Below are the code and all the weights of a small trained network. Each question names an input and a target symbol and asks about switching units off, where a switched-off unit gives its printed mean instead of its output.

import numpy as np


def w(rows, s, z=0):
    codes = np.array(rows[::2]) - 128.0
    scale = np.full(codes.shape[1], s)
    scale[-1] = z or s
    return codes * scale


def f(y):
    return y / 2 * (1 + np.tanh(0.7978845608 * (y + 0.044715 * y**3)))


def softmax(a):
    e = np.exp(a - a.max(-1, keepdims=True))
    return e / e.sum(-1, keepdims=True)


def log_softmax(a):
    a = a - a.max(-1, keepdims=True)
    return a - np.log(np.exp(a).sum(-1, keepdims=True))


def net(x, mask):
    ids = ['ΔΞΣΨαβεζηθλμπτφω'.index(c) for c in x.split()]
    T = len(ids)
    res = E[ids] + P[:T]
    u = 0
    for l in range(3):
        r = res
        for j in range(2):
            rows = slice(2 * j, 2 * j + 2)
            q, k, v = (r @ M[l][rows].T for M in (Q, K, V))
            z = softmax(np.where(np.tri(T) > 0, q @ k.T / 2**0.5, -1e9)) @ v
            o = O[l][rows]
            res = res + np.where(mask[u + j], z, o[:, -1]) @ o[:, :-1]
        u += 2
        y = f(res @ A[l][:, :-1].T + A[l][:, -1])
        res = res + np.where(mask[u : u + 4], y, B[l][:, -1]) @ B[l][:, :-1]
        u += 4
    return log_softmax(res[-1] @ U[:, :-1].T + U[:, -1])


Q, K, V, O, A, B = {}, {}, {}, {}, {}, {}
E = w([
[162,107,110,119,123],'Δ',
[133,100,79,117,85],'Ξ',
[129,97,78,53,113],'Σ',
[161,59,98,101,66],'Ψ',
[116,105,117,153,159],'α',
[138,102,115,164,119],'β',
[105,138,65,77,110],'ε',
[99,136,84,66,154],'ζ',
[182,111,125,171,77],'η',
[135,196,95,103,113],'θ',
[170,184,129,125,121],'λ',
[152,78,115,156,72],'μ',
[108,127,103,138,110],'π',
[163,152,145,252,69],'τ',
[161,193,118,39,99],'φ',
[138,123,178,99,185],'ω',
],0.018)
P = w([
[125,77,94,179,121],'0',
[238,156,72,117,168],'1',
[104,99,134,153,108],'2',
[227,165,123,93,146],'3',
[87,102,169,124,98],'4',
[225,150,168,56,130],'5',
[72,93,200,91,86],'6',
[221,134,162,6,76],'7',
],0.02)
Q[0] = w([
[212,167,114,98,161],'L0H1',
[145,110,109,123,53],'L0H1',
[181,3,126,188,104],'L0H2',
[111,224,112,168,138],'L0H2',
],0.0078)
K[0] = w([
[172,118,78,108,70],'L0H1',
[139,69,160,94,108],'L0H1',
[100,127,162,75,111],'L0H2',
[173,56,2,168,229],'L0H2',
],0.0064)
V[0] = w([
[185,65,222,66,179],'L0H1',
[177,97,124,147,197],'L0H1',
[165,36,141,145,121],'L0H2',
[188,114,3,165,202],'L0H2',
],0.0053)
O[0] = w([
[102,136,132,80,141,193],'L0H1',
[138,123,138,95,109,225],'L0H1',
[136,21,193,161,104,253],'L0H2',
[147,1,112,61,123,233],'L0H2',
],0.006,0.0026)
A[0] = w([
[155,208,78,74,174,231],'L0N1',
[69,113,108,145,73,58],'L0N2',
[125,213,126,116,150,5],'L0N3',
[238,254,92,170,116,183],'L0N4',
],0.0089,0.0026)
B[0] = w([
[168,62,149,209,65,241],'L0N1',
[2,81,136,134,35,150],'L0N2',
[89,162,90,189,160,116],'L0N3',
[128,65,136,27,136,255],'L0N4',
],0.0084,0.0056)
Q[1] = w([
[202,112,165,157,122],'L1H1',
[59,249,55,248,228],'L1H1',
[76,179,31,191,177],'L1H2',
[41,2,199,112,73],'L1H2',
],0.0079)
K[1] = w([
[111,104,109,135,113],'L1H1',
[171,92,49,147,158],'L1H1',
[171,132,74,140,153],'L1H2',
[137,170,247,83,121],'L1H2',
],0.015)
V[1] = w([
[198,113,155,84,175],'L1H1',
[225,127,158,137,56],'L1H1',
[167,71,153,149,200],'L1H2',
[43,99,122,190,255],'L1H2',
],0.0099)
O[1] = w([
[188,209,158,125,41,2],'L1H1',
[82,254,65,66,90,150],'L1H1',
[134,149,212,102,12,180],'L1H2',
[128,61,210,100,91,49],'L1H2',
],0.0093,0.0043)
A[1] = w([
[133,51,129,42,153,2],'L1N1',
[226,163,76,2,159,132],'L1N2',
[229,154,146,184,167,152],'L1N3',
[120,162,197,49,167,243],'L1N4',
],0.0073,0.0089)
B[1] = w([
[174,111,195,99,255,172],'L1N1',
[56,124,97,240,126,246],'L1N2',
[178,4,75,117,81,151],'L1N3',
[69,163,27,163,74,210],'L1N4',
],0.0094,0.013)
Q[2] = w([
[157,156,131,155,125],'L2H1',
[180,206,253,131,216],'L2H1',
[51,124,127,15,91],'L2H2',
[125,58,41,132,113],'L2H2',
],0.012)
K[2] = w([
[153,143,153,205,103],'L2H1',
[221,70,64,174,86],'L2H1',
[207,141,158,255,146],'L2H2',
[53,179,175,158,167],'L2H2',
],0.0097)
V[2] = w([
[69,114,113,158,120],'L2H1',
[97,166,140,89,150],'L2H1',
[162,137,49,23,98],'L2H2',
[97,83,90,7,143],'L2H2',
],0.011)
O[2] = w([
[255,190,170,176,154,255],'L2H1',
[148,43,164,111,66,100],'L2H1',
[115,48,31,70,124,111],'L2H2',
[113,21,75,77,123,159],'L2H2',
],0.0096,0.011)
A[2] = w([
[130,158,32,123,234,15],'L2N1',
[184,85,120,49,96,1],'L2N2',
[68,132,114,176,65,131],'L2N3',
[241,92,182,2,141,149],'L2N4',
],0.0097,0.0076)
B[2] = w([
[117,148,146,33,81,255],'L2N1',
[225,173,255,93,100,160],'L2N2',
[35,81,189,129,161,210],'L2N3',
[34,205,132,185,139,225],'L2N4',
],0.014,0.0084)
U = w([
[199,154,137,94,119,190],'Δ',
[218,3,79,168,114,92],'Ξ',
[130,148,246,15,180,12],'Σ',
[238,79,187,84,89,105],'Ψ',
[208,88,230,138,172,116],'α',
[229,72,137,225,18,162],'β',
[143,36,148,79,226,185],'ε',
[71,65,147,118,254,108],'ζ',
[104,86,48,220,94,128],'η',
[125,111,78,104,99,178],'θ',
[160,173,50,199,44,151],'λ',
[128,31,63,214,136,154],'μ',
[251,65,87,205,205,253],'π',
[125,173,115,229,140,100],'τ',
[160,247,143,92,96,96],'φ',
[1,129,193,99,43,23],'ω',
],0.0073,0.0057)

Each question gives the input, a string of symbols that net reads in full, and the target symbol t.
The units are the heads (2 rows each of Q, K, V and O) and the neurons (one row each of A and B). Each row of codes is followed by its name. A weight is (code - 128) times the scale printed after its matrix; where a second scale follows, it is the last column's (O, A, B and U).
mask holds one flag per unit, layer by layer, with each layer's heads first. A switched-off unit (its flag False) gives its mean, the last column of its rows in O or B, instead of its output. The means were averaged over made-up inputs and are rounded, as every weight is.
A unit's drop is (log p(t) with every unit on - log p(t) with that unit switched off) / (log p(t) with every unit on - log p(t) with every unit switched off).
The circuit of an input: a set's keep is (log p(t) with only the set's units on - log p(t) with every unit switched off) / (log p(t) with every unit on - log p(t) with every unit switched off). Starting from the 12 units with the biggest drops (on a tie, the unit counted first), units are removed one at a time, each time the one whose removal leaves the highest keep (on an exact tie, the one counted first), for as long as the keep stays at least 0.8.
circuit, biggest first: the units of the circuit, biggest drop first
unit that matters most: the unit with the biggest drop
top k neurons: the k neurons with the biggest drops, biggest first
top k neurons in layer l: the k neurons of layer l with the biggest drops, biggest first
which heads matter: for each layer, one digit per head in row order, 1 if its drop is at least 0.15 and else 0, layers parted by /
input ω ω ζ ω ω Ψ η π, target ω: circuit, biggest first	L1N2, L1H1, L2N3
input ω θ Δ β ε π, target Σ: which heads matter	00 / 11 / 01
input Δ ω ε ω Ψ α ω ε, target β: top 2 neurons	L0N1, L1N2
input λ α α λ Δ β, target μ: which heads matter	00 / 10 / 10
input θ ω μ, target ω: which heads matter	00 / 01 / 00
input μ φ λ β, target η: which heads matter	00 / 10 / 00
input τ η Δ θ α ω, target τ: circuit, biggest first	L2N4, L2N1
input α β α μ α Ξ, target τ: which heads matter	00 / 11 / 00
input ε π τ ε Σ η, target Ψ: circuit, biggest first	L2N2, L2H2
input π η ε Δ μ β β π, target π: top 3 neurons	L0N1, L0N2, L1N2
input β Σ ε τ, target Σ: top 3 neurons	L0N2, L2N2, L1N2
input ζ Δ θ, target θ: circuit, biggest first	L1N2, L1H2, L2H2, L2N1
input ε α φ τ, target λ: circuit, biggest first	L1H1, L1N1
input Ψ ω θ Σ ε τ, target Σ: circuit, biggest first	L2N2, L2H2, L1N2, L2N4
input ω Δ τ β μ α λ ε, target η: circuit, biggest first	L1N2, L1H2
input ε θ φ α Σ Δ, target Ψ: top 2 neurons in layer 1	L1N2, L1N3
input Σ Σ μ Σ λ Δ, target η: top 2 neurons in layer 0	L0N1, L0N4
input ω ω θ ζ ε ω φ η, target λ: circuit, biggest first	L1H2, L1H1
input ε η Ψ π, target θ: top 3 neurons	L1N2, L2N1, L0N2
input θ η Ψ φ, target θ: top 2 neurons in layer 0	L0N1, L0N2
input η π ω, target ω: top neuron	L1N4
input ζ Σ ω μ ω ζ α μ, target τ: circuit, biggest first	L2N4, L1N1, L2N1
input ω ω α η λ Ξ π λ, target ζ: top 3 neurons in layer 0	L0N4, L0N1, L0N2
input Ψ η ε α Σ φ π, target φ: circuit, biggest first	L1H2, L2N1
input ε α ε Ξ, target Σ: unit that matters most	L2N1
input ω τ λ μ Ψ Δ ω ω, target β: top 3 neurons in layer 1	L1N4, L1N2, L1N3
input η Σ Ψ β, target θ: top 2 neurons in layer 0	L0N2, L0N1
input ω ω θ η, target Ξ: top 2 neurons	L1N2, L0N4
input φ ε ω, target ω: top 3 neurons	L1N4, L1N1, L2N3
